Below is a small trained network, with its code and all its weights. Each question gives an input and a target symbol and asks what happens when units are switched off, that is, made to give their printed mean instead of their output.

import numpy as np


def w(rows, s, z=0):
    codes = np.array(rows[::2]) - 128.0
    scale = np.full(codes.shape[1], s)
    scale[-1] = z or s
    return codes * scale


def norm(h):
    return h / np.sqrt((h * h).mean(-1, keepdims=True) + 1e-5)


def f(y):
    return y / 2 * (1 + np.tanh(0.7978845608 * (y + 0.044715 * y**3)))


def softmax(a):
    e = np.exp(a - a.max(-1, keepdims=True))
    return e / e.sum(-1, keepdims=True)


def log_softmax(a):
    a = a - a.max(-1, keepdims=True)
    return a - np.log(np.exp(a).sum(-1, keepdims=True))


def net(x, mask):
    ids = ['ΠΣΨεμφ'.index(c) for c in x.split()]
    T = len(ids)
    res = E[ids] + P[:T]
    r = norm(res)
    for j in range(3):
        rows = slice(4 * j, 4 * j + 4)
        q, k, v = (r @ M[0][rows].T for M in (Q, K, V))
        z = softmax(np.where(np.tri(T) > 0, q @ k.T / 4**0.5, -1e9)) @ v
        o = O[0][rows]
        res = res + np.where(mask[j], z, o[:, -1]) @ o[:, :-1]
    y = f(norm(res) @ A[0][:, :-1].T + A[0][:, -1])
    res = res + np.where(mask[3:11], y, B[0][:, -1]) @ B[0][:, :-1]
    return log_softmax(norm(res)[-1] @ U[:, :-1].T + U[:, -1])


Q, K, V, O, A, B = {}, {}, {}, {}, {}, {}
E = w([
[150,167,116,84],'Π',
[198,176,116,84],'Σ',
[185,183,227,116],'Ψ',
[116,109,141,128],'ε',
[89,174,102,75],'μ',
[148,255,155,235],'φ',
],0.0088)
P = w([
[99,18,61,168],'0',
[173,104,189,213],'1',
[239,141,196,106],'2',
[30,129,59,198],'3',
[139,117,209,226],'4',
[227,128,203,104],'5',
[15,122,65,207],'6',
[129,115,227,226],'7',
[220,123,213,102],'8',
[2,129,91,176],'9',
[158,150,222,233],'10',
[228,124,208,106],'11',
],0.0043)
Q[0] = w([
[149,88,90,9],'head 1',
[136,143,94,174],'head 1',
[85,147,130,118],'head 1',
[161,138,50,88],'head 1',
[129,172,158,237],'head 2',
[171,222,255,164],'head 2',
[181,67,84,123],'head 2',
[142,164,133,229],'head 2',
[160,27,198,103],'head 3',
[196,137,123,97],'head 3',
[141,141,128,184],'head 3',
[167,90,98,45],'head 3',
],0.0089)
K[0] = w([
[136,154,118,59],'head 1',
[89,126,72,176],'head 1',
[162,156,137,162],'head 1',
[118,158,85,76],'head 1',
[109,83,65,76],'head 2',
[199,1,56,106],'head 2',
[130,200,189,130],'head 2',
[79,63,106,118],'head 2',
[180,107,54,127],'head 3',
[169,112,128,119],'head 3',
[160,197,127,140],'head 3',
[165,67,132,92],'head 3',
],0.0098)
V[0] = w([
[96,132,17,196],'head 1',
[151,137,69,33],'head 1',
[131,175,164,114],'head 1',
[176,92,172,132],'head 1',
[224,107,95,217],'head 2',
[113,162,85,75],'head 2',
[96,85,99,77],'head 2',
[165,207,108,53],'head 2',
[226,122,110,163],'head 3',
[100,89,105,20],'head 3',
[163,249,30,158],'head 3',
[139,162,254,38],'head 3',
],0.0054)
O[0] = w([
[102,216,204,116,85],'head 1',
[66,32,176,146,169],'head 1',
[154,114,106,200,176],'head 1',
[186,63,75,84,139],'head 1',
[2,124,184,214,199],'head 2',
[160,75,107,151,176],'head 2',
[159,8,152,98,122],'head 2',
[204,127,91,226,244],'head 2',
[87,200,197,52,198],'head 3',
[88,140,38,156,85],'head 3',
[101,156,145,9,253],'head 3',
[103,65,98,138,207],'head 3',
],0.0042,0.0035)
A[0] = w([
[59,36,95,132,74],'neuron 1',
[88,91,90,140,45],'neuron 2',
[234,151,254,128,236],'neuron 3',
[135,21,159,145,79],'neuron 4',
[143,140,182,215,212],'neuron 5',
[107,143,69,89,233],'neuron 6',
[194,95,110,161,5],'neuron 7',
[172,148,77,182,113],'neuron 8',
],0.0068,0.0019)
B[0] = w([
[172,234,104,197,129],'neuron 1',
[150,141,65,132,120],'neuron 2',
[78,105,69,160,255],'neuron 3',
[192,71,162,122,128],'neuron 4',
[104,193,139,168,167],'neuron 5',
[103,95,183,88,143],'neuron 6',
[180,101,165,30,127],'neuron 7',
[2,125,78,108,137],'neuron 8',
],0.0043,0.0085)
U = w([
[254,156,101,66,222],'Π',
[78,136,223,24,161],'Σ',
[137,62,141,155,255],'Ψ',
[103,159,153,230,18],'ε',
[73,100,16,122,27],'μ',
[134,185,216,133,68],'φ',
],0.0084,0.00045)

Each question gives the input, a string of symbols that net reads in full, and the target symbol t.
The units are the heads (4 rows each of Q, K, V and O) and the neurons (one row each of A and B). Each row of codes is followed by its name. A weight is (code - 128) times the scale printed after its matrix; where a second scale follows, it is the last column's (O, A, B and U).
mask holds one flag per unit, heads first, then neurons. A switched-off unit (its flag False) gives its mean, the last column of its rows in O or B, instead of its output. The means were averaged over made-up inputs and are rounded, as every weight is.
A unit's drop is (log p(t) with every unit on - log p(t) with that unit switched off) / (log p(t) with every unit on - log p(t) with every unit switched off).
The circuit of an input: a set's keep is (log p(t) with only the set's units on - log p(t) with every unit switched off) / (log p(t) with every unit on - log p(t) with every unit switched off). Starting from all 11 units, units are removed one at a time, each time the one whose removal leaves the highest keep (on an exact tie, the one counted first), for as long as the keep stays at least 0.8.
units of the circuit, in order: the units of the circuit, biggest drop first
most important unit: the unit with the biggest drop
heads that matter: for each layer, one digit per head in row order, 1 if its drop is at least 0.15 and else 0, layers parted by /
drop of u: that unit's drop, to one decimal
input μ μ Σ ε μ Σ Ψ, target μ: units of the circuit, in order : neuron 3; head 2
input μ Ψ Σ Σ Ψ ε, target Π: most important unit : head 1
input μ Σ Ψ μ Σ Σ Σ, target Σ: heads that matter : 100
input μ Π μ Σ ε μ Σ Σ ε ε ε, target Π: units of the circuit, in order : head 2; head 1
input μ Π ε μ Σ Σ Ψ, target Ψ: units of the circuit, in order : head 2; neuron 3
input Σ Σ φ Σ, target φ: units of the circuit, in order : head 2; head 3; neuron 3
input μ μ Σ Σ μ, target Π: heads that matter : 011
input Σ μ μ μ φ Π μ μ Σ Σ Σ Π, target μ: units of the circuit, in order : neuron 3; head 1
input ε μ μ Ψ Σ Ψ μ Σ, target Σ: heads that matter : 010
input Σ Ψ ε Σ, target ε: units of the circuit, in order : head 3; head 1; neuron 3
input Σ ε Σ Σ, target ε: units of the circuit, in order : head 3; head 1
input μ Σ Σ Σ μ ε Σ Σ, target Π: drop of neuron 7 : 0.2
input μ Σ μ ε Σ ε μ Σ, target Π: drop of head 1 : 0.1
input μ μ Π μ Ψ, target Π: units of the circuit, in order : head 2
input μ ε Ψ μ Σ ε μ μ, target Π: drop of head 1 : -0.1
input Ψ Ψ Σ μ Σ, target μ: drop of head 1 : 0.2
